Below are the code and all the weights of a small trained network. Each question names an input and a class and asks about switching units off, where a switched-off unit gives its printed mean instead of its output.

import numpy as np


def w(rows, s, z=0):
    codes = np.array(rows[::2]) - 128.0
    scale = np.full(codes.shape[1], s)
    scale[-1] = z or s
    return codes * scale


def norm(h):
    return h / np.sqrt((h * h).mean(-1, keepdims=True) + 1e-5)


def f(y):
    return y / 2 * (1 + np.tanh(0.7978845608 * (y + 0.044715 * y**3)))


def log_softmax(a):
    a = a - a.max(-1, keepdims=True)
    return a - np.log(np.exp(a).sum(-1, keepdims=True))


def net(x, mask):
    res = np.array(x, float).reshape(1, 6) / 4 @ E
    u = 0
    for l in range(4):
        y = f(norm(res) @ A[l][:, :-1].T + A[l][:, -1])
        res = res + np.where(mask[u : u + 6], y, B[l][:, -1]) @ B[l][:, :-1]
        u += 6
    return log_softmax(norm(res)[-1] @ U[:, :-1].T + U[:, -1])


A, B = {}, {}
E = w([
[130,126,129,130,133,129,133,131,127,124],'x0',
[99,123,111,30,182,65,132,153,239,246],'x1',
[167,124,20,81,123,139,115,120,116,109],'x2',
[184,74,137,127,173,105,44,98,104,128],'x3',
[124,129,128,126,129,130,123,129,125,126],'x4',
[130,127,128,129,127,130,128,125,126,132],'x5',
],0.0011)
A[0] = w([
[148,83,168,90,173,27,49,102,142,185,17],'L0N0',
[214,24,167,198,122,212,51,108,32,62,12],'L0N1',
[99,108,134,126,137,119,101,159,101,84,32],'L0N2',
[93,155,221,202,133,173,141,109,62,49,25],'L0N3',
[87,252,112,181,41,151,194,125,47,31,120],'L0N4',
[191,118,10,153,24,173,110,113,51,50,44],'L0N5',
],0.0023,0.0011)
B[0] = w([
[126,102,165,166,158,210,125,177,176,112,166],'L0N0',
[79,215,117,82,120,48,106,86,153,147,209],'L0N1',
[149,117,121,145,149,130,110,54,125,231,110],'L0N2',
[160,75,122,109,56,105,139,135,181,189,180],'L0N3',
[145,39,155,118,152,193,128,172,180,168,253],'L0N4',
[100,132,126,121,252,149,130,103,103,134,220],'L0N5',
],0.0022,0.0024)
A[1] = w([
[161,192,203,143,28,23,72,101,143,150,29],'L1N0',
[78,59,186,165,30,162,186,161,144,153,1],'L1N1',
[118,143,84,60,177,30,151,70,167,206,214],'L1N2',
[179,197,164,168,76,3,87,24,51,120,32],'L1N3',
[166,128,50,134,176,220,209,161,96,145,16],'L1N4',
[86,169,143,101,127,124,152,175,167,119,203],'L1N5',
],0.0026,0.00084)
B[1] = w([
[3,32,155,113,177,144,190,238,141,67,138],'L1N0',
[219,134,104,167,169,105,59,44,54,175,226],'L1N1',
[152,142,149,210,39,191,142,126,8,29,251],'L1N2',
[81,166,134,139,36,109,108,211,115,53,138],'L1N3',
[33,87,172,52,95,74,101,160,183,32,191],'L1N4',
[135,150,148,199,128,71,132,19,66,103,199],'L1N5',
],0.0016)
A[2] = w([
[238,49,27,76,187,163,101,136,119,152,3],'L2N0',
[92,233,176,194,163,4,180,64,76,179,11],'L2N1',
[59,62,167,151,217,140,162,135,95,125,63],'L2N2',
[110,230,26,66,60,85,141,124,88,72,9],'L2N3',
[17,140,185,157,48,114,172,246,151,125,75],'L2N4',
[158,121,36,67,164,71,44,160,154,62,101],'L2N5',
],0.0026,0.00058)
B[2] = w([
[36,131,218,143,8,112,173,92,73,59,252],'L2N0',
[98,185,151,2,54,135,181,23,170,99,197],'L2N1',
[85,228,40,41,78,143,118,186,192,111,201],'L2N2',
[226,63,72,186,238,75,116,174,254,221,210],'L2N3',
[156,69,141,126,50,68,34,63,71,63,186],'L2N4',
[148,152,211,169,27,154,200,60,97,209,204],'L2N5',
],0.0017,0.0013)
A[3] = w([
[226,222,47,172,218,99,66,111,66,146,4],'L3N0',
[61,115,137,146,85,86,82,178,105,85,66],'L3N1',
[121,141,167,124,252,148,53,181,182,176,17],'L3N2',
[168,81,186,171,62,175,146,118,78,201,40],'L3N3',
[36,110,59,45,176,201,157,206,118,39,25],'L3N4',
[222,97,24,140,209,65,151,182,204,197,18],'L3N5',
],0.0038,0.0026)
B[3] = w([
[222,192,28,22,187,66,60,88,67,59,187],'L3N0',
[95,87,139,182,140,112,104,180,91,92,134],'L3N1',
[213,65,157,184,198,219,70,20,186,15,167],'L3N2',
[208,103,4,146,130,193,166,183,84,144,250],'L3N3',
[95,208,203,69,218,219,184,186,60,50,228],'L3N4',
[23,189,63,224,229,88,148,219,192,173,197],'L3N5',
],0.0031,0.0015)
U = w([
[254,5,5,245,4,253,253,243,6,252,218],'0',
[8,251,251,9,5,7,255,2,249,248,104],'1',
[7,5,252,252,7,2,6,249,6,4,138],'2',
[249,5,247,252,244,242,5,3,253,15,4],'3',
[6,251,245,5,253,252,253,254,7,8,132],'4',
[6,248,4,228,252,9,229,252,252,254,153],'5',
[249,252,7,5,252,4,4,51,4,6,24],'6',
],0.004,0.0018)

Each question gives the input, the list of numbers given to net, and the class t.
The units are the neurons (one row each of A and B). Each row of codes is followed by its name. A weight is (code - 128) times the scale printed after its matrix; where a second scale follows, it is the last column's (A, B and U).
mask holds one flag per neuron, layer by layer. A switched-off neuron (its flag False) gives its mean, the last column of its row in B, instead of its output. The means were averaged over made-up inputs and are rounded, as every weight is.
A unit's drop is (log p(t) with every unit on - log p(t) with that unit switched off) / (log p(t) with every unit on - log p(t) with every unit switched off).
The circuit of an input: a set's keep is (log p(t) with only the set's units on - log p(t) with every unit switched off) / (log p(t) with every unit on - log p(t) with every unit switched off). Starting from the 12 units with the biggest drops (on a tie, the unit counted first), units are removed one at a time, each time the one whose removal leaves the highest keep (on an exact tie, the one counted first), for as long as the keep stays at least 0.8.
circuit, biggest first: the units of the circuit, biggest drop first
unit that matters most: the unit with the biggest drop
k most important neurons: the k neurons with the biggest drops, biggest first
k most important neurons of layer l: the k neurons of layer l with the biggest drops, biggest first
input [3,5,-7,0,2,5], class 1: circuit, biggest first : L0N4; L2N1
input [-4,-7,8,-2,8,1], class 4: 2 most important neurons : L0N5; L0N4
input [-5,5,0,4,-5,1], class 3: 2 most important neurons : L0N0; L0N3
input [2,-6,-2,7,-2,-2], class 2: 2 most important neurons : L0N1; L1N3
input [-2,1,6,8,1,-3], class 0: unit that matters most : L2N5
input [7,1,1,-2,0,8], class 5: circuit, biggest first : L2N3; L0N4
input [-2,2,5,0,-1,4], class 5: 2 most important neurons : L2N3; L0N4
input [-6,2,8,-7,-3,-1], class 5: circuit, biggest first : L2N3; L3N5
input [-1,-8,8,-6,-4,-2], class 4: circuit, biggest first : L0N5; L3N4
input [3,5,-4,1,-7,3], class 3: 4 most important neurons : L0N0; L0N1; L2N0; L3N2
input [2,-7,1,2,2,-3], class 6: 3 most important neurons : L0N5; L0N1; L3N0
input [0,0,-7,-2,-2,5], class 0: 3 most important neurons : L0N1; L0N3; L0N5
input [-4,-5,-3,1,-7,-5], class 2: 3 most important neurons : L0N1; L1N0; L0N0
input [2,0,7,0,-5,-8], class 4: 4 most important neurons of layer 1 : L1N1; L1N4; L1N5; L1N3
input [6,-5,1,2,-5,8], class 6: circuit, biggest first : L0N1
input [7,8,0,3,0,-8], class 3: 4 most important neurons : L0N0; L1N1; L0N3; L2N1
input [4,8,0,5,4,-1], class 3: 3 most important neurons : L0N0; L3N2; L1N1
input [3,-4,-2,0,1,-2], class 0: 2 most important neurons : L0N3; L0N4
input [0,3,-3,1,3,8], class 3: 2 most important neurons : L0N0; L0N1
input [8,3,-1,0,2,-4], class 1: unit that matters most : L0N4
input [-1,-7,-1,-7,-2,-6], class 0: 2 most important neurons of layer 0 : L0N3; L0N4
input [-2,4,1,6,3,-2], class 0: 3 most important neurons of layer 2 : L2N0; L2N5; L2N3
input [1,0,-6,5,5,-4], class 2: 3 most important neurons of layer 0 : L0N4; L0N5; L0N1
